Each row has a class, written after it.
[  19   14  -48   66  -18  -80   41   74  -19  -37  -81  -76   40   98
   94    5    2  205   10  -90   13   52  -71  -42 -124   76    8    6
 -175  -64    4  -30  -40   78   16   17   53]  miri
[ 100 -103   30   58   28   73  -91   40    7   15 -133  181   25   66
   34 -135  -27 -162 -226  -64   50  135  -10 -114  -15   63   22   58
 -111   27   -4 -114    1    6  114  129   41]  gimos
[ 228 -111  119   13   36 -108  -37  -86  -81 -122   41  121   -4 -131
  -36  -32   47   -4   66  251  -17  -49  -16    1  -78  -11   82  103
  121   64   35 -155  -84   58 -112   24  -27]  nifa
[  23   52   43   57 -114  -69   78   20   13   -6    0    5  -31   46
  101   18    3  115   -1  -19   38  -23 -117  -81  -61   99  -11   13
 -107   47  -77 -150   -2  126  -12  -11   25]  luv
[ -69  -40  -67  109  -91  252   66  246  168   71    6  104   60  293
  -38   30  -51  175  -87   86   68   87 -153  -74 -232   90 -109 -151
    8 -236  162 -342   43    5  225  -63   59]  Tofat
[  17 -368  -20  122  167   92 -169    7 -164  308  -87 -354  125   30
  -23  -46 -404  432 -125 -717   -9  253  -50   -8 -279  -23 -136   11
 -482 -220   43  -62 -188 -207   69  -48 -197]  gimos
[  79  267   16 -106 -189 -137 -233 -121   41   19  -90  120  327 -107
  -94  -97  -36  225 -242   95 -221   36  186  213   85   39  -94   98
   -6  104 -125  478  111  102   -3 -123  163]  nifa
[-137  -56 -138   23   89  -16  101  184 -131  -34   58 -320  -82  252
  150  134  -52  196  213  -46  208   18   92 -129  -27  -29 -148  -44
 -362  -37   21 -162 -132   43   15   25  -87]  laz
[  42 -100  -29   69   38  -45   43  -75   86   24  -29   10   -3  128
   98   50  -46   98   30   21  158   88 -152 -136  -90   40    3    2
 -242  -46   35 -226  -74  134   23   32   35]  Tofat
[  45   51  -33  -35   10 -174   34   12  -47 -182   17 -100  -11 -181
  -91  102   44  175   65    6 -100  -49  -50  142  -10   -2   11  110
  209  -53  159  -20   62    9  -65 -106 -111]  luv
[ -19   18  -16   46  -48  -60   41   56  -42  -30  -53  -68  109   87
  130   38  -83  187  -45  -36   11   -1 -117   21  -78   32  -12  -26
 -114  -34   44    1  -24   75  -42  -94   11]  gimos
[-128  118   99   11  -71 -142   -8   71 -105  -74   75  -12   -8   16
    5  117   37    9  -51  178 -146  -94  137  169  -39   70  -25   49
  251  -23   62  259   80   67 -116 -115   17]  miri
[  -7  -75   26   65   10   52  -40  111  -59   26  -92  144  -42  105
  -13  -91  -44  -95 -127  -77   23  123  103  -74  -14  109   34   24
 -171   16   37  -92   43  -18  109  135   -7]  miri
[  13  -89  -50   34   27   34 -124  136  -25   11  -22  125   22  102
   55  -81  -54 -168  -76  -13   70   66  172  -41   31   50  -41   25
 -214   71  -45  -10   39    1  143  147   28]  nifa
[  75  -77   15   85    4  -18  -29   39   -5   -8  -58  150   -1   21
    6  -66  -39  -42  -64  -30   39  117  -13  -65   44  106   -4   45
  -78  -29   -5 -126   -7   -1   68   77   17]  Tofat
[ 107 -283   89  181  114  -20  -27 -194  -74   75   62   16  -93   18
   85   10  152  281  275  136  253   73  -21 -204 -242  -23  120  122
 -217  157   16 -483 -254   53 -156 -125  -55]  miri
[ 268  -79  -26    0  402  -11  -92  390 -304 -236   -3  -55   -5  415
  184   81 -236  214 -118  -15  -42  226  -22  147    0   23 -164  334
 -221  -36  316 -153 -109  125  -60  334  -52]  rareb
[  67   18  137   17  119    0 -188 -133 -214  -13 -138   44  -79 -107
   25   41   -6  -47   17  104 -169  -43   97  -56 -140   67   41  214
 -124  106   -5    6  -97   32    5   -1   25]  gimos
[ -18 -150   14   72  101   60 -120   46  -22   62  -43   85    6   32
   55  -28   -8  -63   -8 -117   68  117  100  -92   25   31  -39   59
 -198    5    5  -59   28   -7   70   27    4]  rareb
[  51 -109   78   80  -12  -27   70   84   27   13 -112   36   75  115
   82  -32  -31  110 -119 -127   86  117 -143  -44  -96   39   68  -44
  -88  -76   37  -42    9  114  -45   52   39]  miri
[-173  191  108  -92  -86 -212  240 -409   93  262  352 -389  -93  573
  144   58 -139 -586   17  309   92  -84  -14 -338  218   92   20 -260
  303  215 -458  539  390  222  -12 -349  -68]  gimos
[  -3 -238  158  118   -3  -75  -51  -79 -152  -81  -56   38  -21  192
  184    3  139  -32   90  143  121   83  -22 -142   10    8   81   67
 -111   57   50  -83 -192   65 -172   14  -66]  laz
[ 545 -322  136  -30    1 -362 -307 -120  -50  -83  -52  159  -72    4
   46 -352  -78  -78 -173  193  -91  203 -322 -195  -63  -98  152  298
   13  -65 -249 -146 -167   53   73  263 -125]  laz
[  94 -116  176  -10 -132 -124 -161  -83  -15   24   -9   66  -68    0
   87   16  -22  -94  -76  129  -13   59 -120  -46 -102  -58    7  185
 -168   40  -75 -259 -150  120 -114   50  -21]  laz
[ 164  -68   -1    3  103  -93  -40   13 -195  -93   60 -114   93    0
  -30  -44 -120  116   85   76  -59    3    9   70  -44   11  -21  111
  -24  -58  108  143    0  -29  -24  -75  -86]  miri
[ 114  -91   27   78   -6  -86   87   42  -17  -14  -64  -76  113  125
  148  -18  -21  262  109  -38  114    9  -82   -5  -73   13   27  -32
 -178  -11   21 -215 -131   80  -45  -22    8]  digum
[ -17   21 -106  -33   12 -115   63  100   95 -125  119   41  -89  -51
  -12  114  -35   80   68  151  223  -37  -96  166   23  -50  -22   18
   60   20   67 -199   18   95  -23  -30  -26]  digum
[ -28  -14  -78   15   13   37  -52   72   89   -7  -55  175  -50   25
  -47  -26   -5  -64  -72  -77   52   52   60 -133   25   59  -29  -38
 -159  -18  -13  -61   67   36  136  131   21]  luv
[ 327  131  -29 -143  108  -93 -203  154   13   25 -290  226   73 -219
 -189 -330 -179  312  -47  -55 -277   -8    2  205   38  -29  122  170
  -41 -111  -33  110    5  -14  170  423  182]  miri
[-262  247 -435  -86  418  -44  102   74  -58 -186   88 -519  -98 -206
  252  187   71  711  291  217  368  -14  -71  277 -107    6 -205 -163
 -169   11  282  -73  -37  167 -103 -348   20]  nifa
[ -71  -74   23   55   10   26  -81   26  -52  -17  -92  124  -52   59
  -24  -78   14 -246 -118  -64   40  110  135 -154   28  113   37    6
 -100   11  -16  112   80    4   11  107   18]  Dibip
[ 184  -50  205   64   22  -52   80 -139 -101  -84  -31  -19  -11  116
  101    2   31  -51  -10  152  -35  -61   -1  -88 -100   53  107  148
    7   93   55 -163  -70  108  -32   36  -16]  Tofat
[ -32  -48  146  158  -68  176  -48  236 -131    2  -12  152  -76   75
   75   -6   42  112   17   69    0  -31  234   33 -177  103  -17   22
 -156   46  122 -383 -129  -18    6   80   15]  nifa
[ -53  147 -128   -3  -11 -146 -146 -159   40  -69  122   29  -65 -104
  -32  119  -30  148   22  137  -89  -88   92   91  -49  -77  -66  -27
 -151  -35   35   64 -177  -29  -89   24  -22]  Dibip
[  96  -26   -9   68  -45  -61   59   38   17   -7 -127   -9    9  119
  132  -32  -43  145    7  -75   57   70 -174 -137  -78   71   65  -60
 -150  -53  -16 -144  -60  104  -40   40   41]  gimos
[ 249 -134  103  -35   75 -179 -189 -134 -144  207 -325  158   66   -9
  189 -219  -26  416  174  187 -163  -40   29 -156 -133  125  105  -32
 -318   97  -43 -253 -191  127  -50   97  108]  rareb
[  80  -53    0   46  -16 -145   -6   48  -29   70   52  -96   72  171
  183  117 -100   65  156   81  105  -36   41   -6   35  -80  -95  -76
 -312   50  -92 -274 -149   25   90  -76 -100]  digum
[  75   51 -117   41  269  124  282  249  449 -202   15 -105  368  123
 -180   23   31  231 -215 -120  281  -45 -257  425  -44 -271  -19  -22
  370 -241  390 -582   78  -23  371   47   52]  gimos
[-226  123   91   99 -244    4  -81  -50   58   33   36  118  -51   29
  126  120  -70  -87 -133 -126  -46  -61  191  -26  -49   88   -5 -156
 -319   68  -68   50  110   61   18 -189  -49]  rareb
[ -58  -49   -5   47   -3   18 -111  -27    8   43   22   65  -50  -75
    5  -52   27 -140   17  -90   21   73  128  -19   65   49  -28   71
  -98   22  -87   18   32  -51   66  -54   -1]  digum
[  52 -110   79  -19    3 -158 -146  128 -162  -42  -55  100   75  141
  109   14  -68 -113  -41  174 -240 -130    0    7 -122  -14   48   63
   88   72  -89  -38 -139   16 -155   72   31]  Tofat
[ 132  165  127   55   66  -99  -43   55 -133 -168   -6    2   -6    0
  -98   52  -38   34  -76  222 -163  -64   31  205  -90  100   32  133
  351   44   68  -18   -1   -1  -44  -32   24]  Tofat
[  17   83   36   25 -278 -242  -58 -230   48  -59  102  199   36  -58
   66  -16   20  -80  -15  210 -155   22  -83  116  157  113   25  -29
   60    6   23   42   12   15 -145 -193  -54]  digum
[ 128 -177    3   40   88   10  -40   50   83   47 -110   97  -43  -32
  101  -21  -14  142   12 -130   84   80  -96  -23  -83  -16   -9  -35
 -214 -141  147 -337 -144   59  -57  186   22]  Dibip
[  51 -112 -111  -29  -25 -168 -153    0  132  112   55   97   45   -5
   98  -50   27  -47   45   35  -96   54   -3  155  131  -89  -30   39
    0   -4   85 -356  -43  -97  -35   15  -65]  Dibip
[ -36   24  237  150 -166  -34  204   26    9 -180 -104  208 -126   41
 -110  -54  156  235   71   -7   64  108  -12 -220  -41  218  127  168
 -183 -177  162 -519   -4  187  100  132    9]  rareb
[ 170   59  113   44  116  -92   73 -184  -57  -21  131   -2 -117  -86
   -6   44   -9   36   97  -31  -20   39   54  105  120  102  -24  144
   28   73   56 -142   17   38  -66  -56  -71]  miri
[-117  -77  201  175  139  -11  -22  -23   94  177 -186 -195  131  323
  166  151  177  255  -54 -358  -85  -37  162  149 -166   56   -6  -63
  202  -77  131  104 -167   71 -171  113  166]  luv
[ -50  -86 -142  128   -5   37    0 -197   41 -191  230  149  -53    1
   46   91  135  170  249  -25  140  -97   80  -78   -4   10  -36   45
 -196   30  107 -167 -173  -40  -73 -187  -86]  gimos
[-216   36   46   42 -167 -106   47  -23  -34 -147  129   12    7   51
    1   97  -30   96  156  172  100  -73   34  -95  -41   33   43  -73
 -186  -16   15 -115    9  133 -159 -296  -87]  Tofat
[  39  -48 -122    3   11  -46  -85  -12   57   10  -58   69    2 -122
   54 -120   32 -115  -72  -91   59  116  -66  -49  127   67  -56  -12
 -105   -3  -24  -15   39  -30   64   57   10]  luv
[ 105  -36  -15   -8   44 -132   61  -47   18  -19  -35  -91   46   94
  114  -20  -44  166   79  -25  133   37  -88 -112    2  -27   29  -56
 -217   11  -42 -127  -44  143  -87  -11  -25]  Dibip
[  67  -26   62   60  -17  -79   38   15  -15  -60  -95  103   14  -61
   93   17    1  207  -24   77    8   35 -142  -56 -114   57   65    6
  -58   -6   11 -187  -41  138  -87  -67   32]  Tofat
[ -40   39   68   63   72   -2  -31  151 -116 -123   -8  -43  -48  -71
   -4  119    0 -110  -30  160  -92  -57  116  115 -130  -37   34   74
  115  -39  121   22   38  -28   55  -34  -41]  digum
[-215   31   29   54 -129   10   45  -17  -59    2  131 -107  -59  -53
  -26   35  -10   42   32   50   14   54  -44   33   14   62  -18   38
  103  -65   36   85   64  -25 -112 -226  -59]  Tofat
[  64  -35  216   34   86 -189  -77  -94 -207  -80  -23 -191    0 -140
  -36  -24  -41  262  100   43  -26   96   64   37  -66   39   33  150
  -28 -127   50  118  -45  112 -143 -181  -92]  digum
[  24  -40    9   44  -18   54 -121   37   16   17  -26  141  -46  -67
   56  -55   -7 -147  -54  -20   33   88  119  -42   38   46  -23  -32
 -198    9  -21  -40   31    6   81   58    3]  nifa
[  73  213   22  -90 -181 -247   36 -139 -119  -34  363   31   18  -24
  252 -180  105  166  263  899   32  -48 -309  -34  291  -72   25   46
  232  343 -320 -259  161   85   -4 -672 -200]  rareb
[  85  141  189   51  146   64  188   30   84 -185  255   31 -245  -19
 -158  394  -23   94  -67  387  304 -223   19  -70 -314 -263  -56  119
   31   -3   -7 -224 -179  275   19  217   30]  Dibip
[ 155  -38 -142  -49  175    6   86   79   46  -95   95  -48  109 -182
 -109  181 -191  390  -34  169  190   49 -122  168  -80 -208 -122  -80
  -62 -178  285   67  -29   87  -20   42  -58]  nifa
[ -20   76   45  -57  -29 -138 -140  110   -2   19 -222   22  138  353
 -233  -81 -254 -169 -302  -59 -325  -25  -22  128  -73  106   90  -53
  184 -144   82  291   49  -52   90  405   84]  luv
[  78  -19   93  110  -52  -73  138   44  -12  -52  -47   -3   68  153
   93   57  -44  267   -8  -22  104   18  -61 -110 -119   94    5   -5
 -129  -27  -21 -114  -57  191  -64  -16   58]  Tofat
[ 110   -7   53   54   33 -105   81   -1  -16  -37   10  -40   32  175
   41   43  -56  272   77   -5  105  -35   -7  -19  -70   21    4    4
 -136   39    7 -257  -84  110  -19    9  -37]  Dibip
[-473   99  -54   32  -80  283 -104  147  -87  291   -5 -179   19  293
  -42  188 -288 -182 -311 -241  -95   32  407 -214 -169   16 -185 -147
 -378  -47 -146  647  245  -52  317  -96  -23]  gimos
[ 149  -15   87   24   45 -101    0   38 -124 -141   75 -101   36 -107
  -80   86 -100   -9  -20  175   23   -6   53  122  -65  -51    1   55
   97  -39  139   93   14   34  -79   -1  -84]  nifa
[  23  -61   17   53   21 -128   84  -48    8  -31   -6    4   42  145
   93   -9  -64  305   65  -36  149  122  -95  -27  -12  118   10    6
 -256  -27   76 -157  -27  204  -70   24    9]  nifa
[ 180  456  -79 -183   20 -109 -319  249  269  -69  298 -206 -194 -228
 -175  130  -91  -28   -3   79   26  -16 -193  280  121 -293 -315   78
  255  -55 -509 -322  -15  -16  224 -221  -82]  luv
[ -25  -93  -66  102   66    3  -27  157 -203  -72   70  -22  -86  129
 -145  -38   -2  235  261   28    3   -3  240   -1  -26  131  -70   84
    8  -42  120 -192 -118 -151    2   61  -64]  laz
[-160 -272 -196  -27  288  169  284   35   77  116    0 -279  224  145
   38   68 -101  -54    0  183  266  291 -538 -112  -70  -98  -75 -259
  -36 -258  429 -416  -68   18 -249  -60   26]  Tofat
[  10  -10  -12   75   74  -16   -3    4  -20   -5  -72  -73    8   70
  151   57  -36  222   50  -79   85   44  -64  -76 -113   17  -11  -20
 -276  -26   26 -178 -126  104  -45  -43   18]  gimos
[  91  299 -167   92 -158 -211  182  669 -235 -320 -182 -358   41 -120
   12 -295  246  106  -77 -150   -1  143   61  321  315  179   35    9
  691    5 -111   55  235 -310  192 -103  -88]  miri
[  58   15  109   68 -109  -71   25   77  -39  -67 -118   91    1    1
   62   19   37  185  -37  104   14   34  -78   16 -155   95   83   26
  -47   48   37 -255  -47  139  -65   23   46]  nifa
